Below is a small trained network, with its code and all its weights. Each question gives an input and a class and asks what happens when units are switched off, that is, made to give their printed mean instead of their output.

import numpy as np


def w(rows, s, z=0):
    codes = np.array(rows[::2]) - 128.0
    scale = np.full(codes.shape[1], s)
    scale[-1] = z or s
    return codes * scale


def norm(h):
    return h / np.sqrt((h * h).mean(-1, keepdims=True) + 1e-5)


def f(y):
    return y / 2 * (1 + np.tanh(0.7978845608 * (y + 0.044715 * y**3)))


def log_softmax(a):
    a = a - a.max(-1, keepdims=True)
    return a - np.log(np.exp(a).sum(-1, keepdims=True))


def net(x, mask):
    res = np.array(x, float).reshape(1, 6) / 4 @ E
    u = 0
    for l in range(4):
        y = f(norm(res) @ A[l][:, :-1].T + A[l][:, -1])
        res = res + np.where(mask[u : u + 8], y, B[l][:, -1]) @ B[l][:, :-1]
        u += 8
    return log_softmax(norm(res)[-1] @ U[:, :-1].T + U[:, -1])


A, B = {}, {}
E = w([
[128,129,131,131,126,133,123],'x0',
[127,183,245,128,131,102,108],'x1',
[127,126,130,134,132,130,125],'x2',
[179,56,159,47,149,116,42],'x3',
[129,129,126,122,124,126,131],'x4',
[178,128,158,115,184,188,236],'x5',
],0.011)
A[0] = w([
[46,198,180,130,67,161,124,38],'0.n1',
[50,155,17,90,142,191,135,135],'0.n2',
[54,146,122,104,172,187,103,112],'0.n3',
[60,157,225,106,142,190,195,55],'0.n4',
[83,158,28,159,70,188,81,17],'0.n5',
[155,177,141,255,93,180,251,79],'0.n6',
[106,71,147,215,152,166,76,115],'0.n7',
[5,195,79,226,57,76,116,2],'0.n8',
],0.0061,0.0058)
B[0] = w([
[29,79,196,164,112,94,166,138],'0.n1',
[227,146,94,94,96,146,89,196],'0.n2',
[160,123,99,87,98,21,202,120],'0.n3',
[232,245,174,132,131,167,189,166],'0.n4',
[218,92,95,164,143,85,153,151],'0.n5',
[93,240,87,65,204,104,103,254],'0.n6',
[119,139,100,51,101,87,173,126],'0.n7',
[171,104,127,169,1,92,193,202],'0.n8',
],0.0053,0.0048)
A[1] = w([
[83,155,195,221,85,100,153,3],'1.n1',
[95,131,112,116,138,156,105,51],'1.n2',
[41,194,72,147,138,87,103,135],'1.n3',
[105,113,84,113,183,215,178,51],'1.n4',
[138,130,125,116,93,113,77,68],'1.n5',
[105,162,52,148,105,113,191,116],'1.n6',
[108,69,96,227,147,128,149,33],'1.n7',
[123,188,254,140,104,99,116,203],'1.n8',
],0.0097,0.0037)
B[1] = w([
[12,114,70,98,67,37,187,171],'1.n1',
[115,138,119,100,118,110,124,114],'1.n2',
[157,87,157,82,83,156,157,190],'1.n3',
[2,156,163,76,126,161,116,181],'1.n4',
[73,147,99,128,182,75,100,148],'1.n5',
[171,201,168,154,113,159,39,208],'1.n6',
[184,143,168,178,109,125,143,128],'1.n7',
[143,149,206,121,139,63,151,255],'1.n8',
],0.0086,0.0075)
A[2] = w([
[111,167,64,203,46,187,163,98],'2.n1',
[215,134,108,154,31,101,101,99],'2.n2',
[97,101,160,87,122,14,137,61],'2.n3',
[125,34,103,101,197,205,225,112],'2.n4',
[170,152,124,124,133,107,59,62],'2.n5',
[98,208,185,254,90,117,146,5],'2.n6',
[59,163,123,128,102,96,254,107],'2.n7',
[142,210,163,146,192,179,140,167],'2.n8',
],0.0086,0.0027)
B[2] = w([
[237,198,107,131,169,128,31,213],'2.n1',
[164,158,148,178,91,66,102,199],'2.n2',
[97,180,134,170,125,210,68,219],'2.n3',
[125,123,170,65,49,200,32,196],'2.n4',
[85,173,110,176,129,125,149,152],'2.n5',
[117,2,124,116,130,119,194,223],'2.n6',
[70,96,97,138,127,86,146,228],'2.n7',
[101,60,35,143,175,106,185,254],'2.n8',
],0.0089,0.0053)
A[3] = w([
[133,44,1,154,112,81,140,108],'3.n1',
[90,137,202,171,76,29,112,115],'3.n2',
[173,56,186,124,198,206,144,104],'3.n3',
[138,10,74,51,79,99,65,111],'3.n4',
[49,109,191,66,119,158,157,154],'3.n5',
[245,154,169,71,172,182,129,110],'3.n6',
[96,150,8,166,121,222,167,2],'3.n7',
[89,110,35,157,56,134,49,67],'3.n8',
],0.0092,0.0058)
B[3] = w([
[110,113,202,137,229,156,42,175],'3.n1',
[137,117,39,57,131,225,78,254],'3.n2',
[187,96,123,133,53,67,96,183],'3.n3',
[74,157,139,214,164,230,193,213],'3.n4',
[195,131,83,213,79,126,127,236],'3.n5',
[103,79,103,83,85,50,176,199],'3.n6',
[175,189,91,1,179,112,21,168],'3.n7',
[182,92,212,175,209,62,253,206],'3.n8',
],0.0092,0.0059)
U = w([
[197,168,101,191,108,74,90,188],'0',
[150,171,48,43,184,165,112,140],'1',
[98,100,163,195,217,169,124,47],'2',
[130,68,125,103,78,222,128,252],'3',
[40,148,103,123,31,83,116,156],'4',
[100,147,119,121,168,108,236,142],'5',
[105,155,177,99,127,156,2,108],'6',
[196,73,175,72,99,52,142,43],'7',
],0.024,0.0019)

Each question gives the input, the list of numbers given to net, and the class t.
The units are the neurons (one row each of A and B). Each row of codes is followed by its name. A weight is (code - 128) times the scale printed after its matrix; where a second scale follows, it is the last column's (A, B and U).
mask holds one flag per neuron, layer by layer. A switched-off neuron (its flag False) gives its mean, the last column of its row in B, instead of its output. The means were averaged over made-up inputs and are rounded, as every weight is.
A unit's drop is (log p(t) with every unit on - log p(t) with that unit switched off) / (log p(t) with every unit on - log p(t) with every unit switched off).
The circuit of an input: a set's keep is (log p(t) with only the set's units on - log p(t) with every unit switched off) / (log p(t) with every unit on - log p(t) with every unit switched off). Starting from the 12 units with the biggest drops (on a tie, the unit counted first), units are removed one at a time, each time the one whose removal leaves the highest keep (on an exact tie, the one counted first), for as long as the keep stays at least 0.8.
circuit, biggest first: the units of the circuit, biggest drop first
unit that matters most: the unit with the biggest drop
top k neurons: the k neurons with the biggest drops, biggest first
k most important neurons of layer l: the k neurons of layer l with the biggest drops, biggest first
drop of u: that unit's drop, to one decimal
input [0,0,8,2,5,7], class 3: circuit, biggest first : 2.n4
input [-7,-8,4,7,7,1], class 3: circuit, biggest first : 2.n4; 0.n6
input [-8,0,8,1,-4,4], class 3: circuit, biggest first : 2.n4; 1.n8
input [-8,-7,6,0,7,-4], class 0: top 3 neurons : 2.n2; 2.n6; 2.n8
input [-7,0,5,-7,-2,-4], class 0: top 2 neurons : 2.n1; 1.n6
input [0,6,0,-2,8,1], class 5: top 4 neurons : 0.n4; 2.n4; 0.n8; 1.n8
input [-2,1,-7,6,4,0], class 6: top 3 neurons : 2.n8; 2.n6; 3.n8
input [0,-3,-2,-3,-8,1], class 1: top 2 neurons : 0.n6; 1.n4
input [6,0,8,1,-2,-3], class 2: top 3 neurons : 1.n6; 3.n8; 1.n8
input [-7,-3,1,3,6,1], class 3: top 2 neurons : 2.n4; 1.n6
input [-8,5,3,-5,0,0], class 4: top 2 neurons : 1.n1; 3.n8
input [-8,4,1,-3,-7,-1], class 4: drop of 1.n1 : 0.3
input [5,-7,-6,2,2,5], class 3: drop of 2.n4 : 1.0
input [-4,-8,7,7,-2,3], class 3: drop of 2.n4 : 0.2
input [0,-5,6,1,-6,-4], class 2: unit that matters most : 3.n1
input [-6,6,8,-7,-2,0], class 4: 2 most important neurons of layer 2 : 2.n7; 2.n3
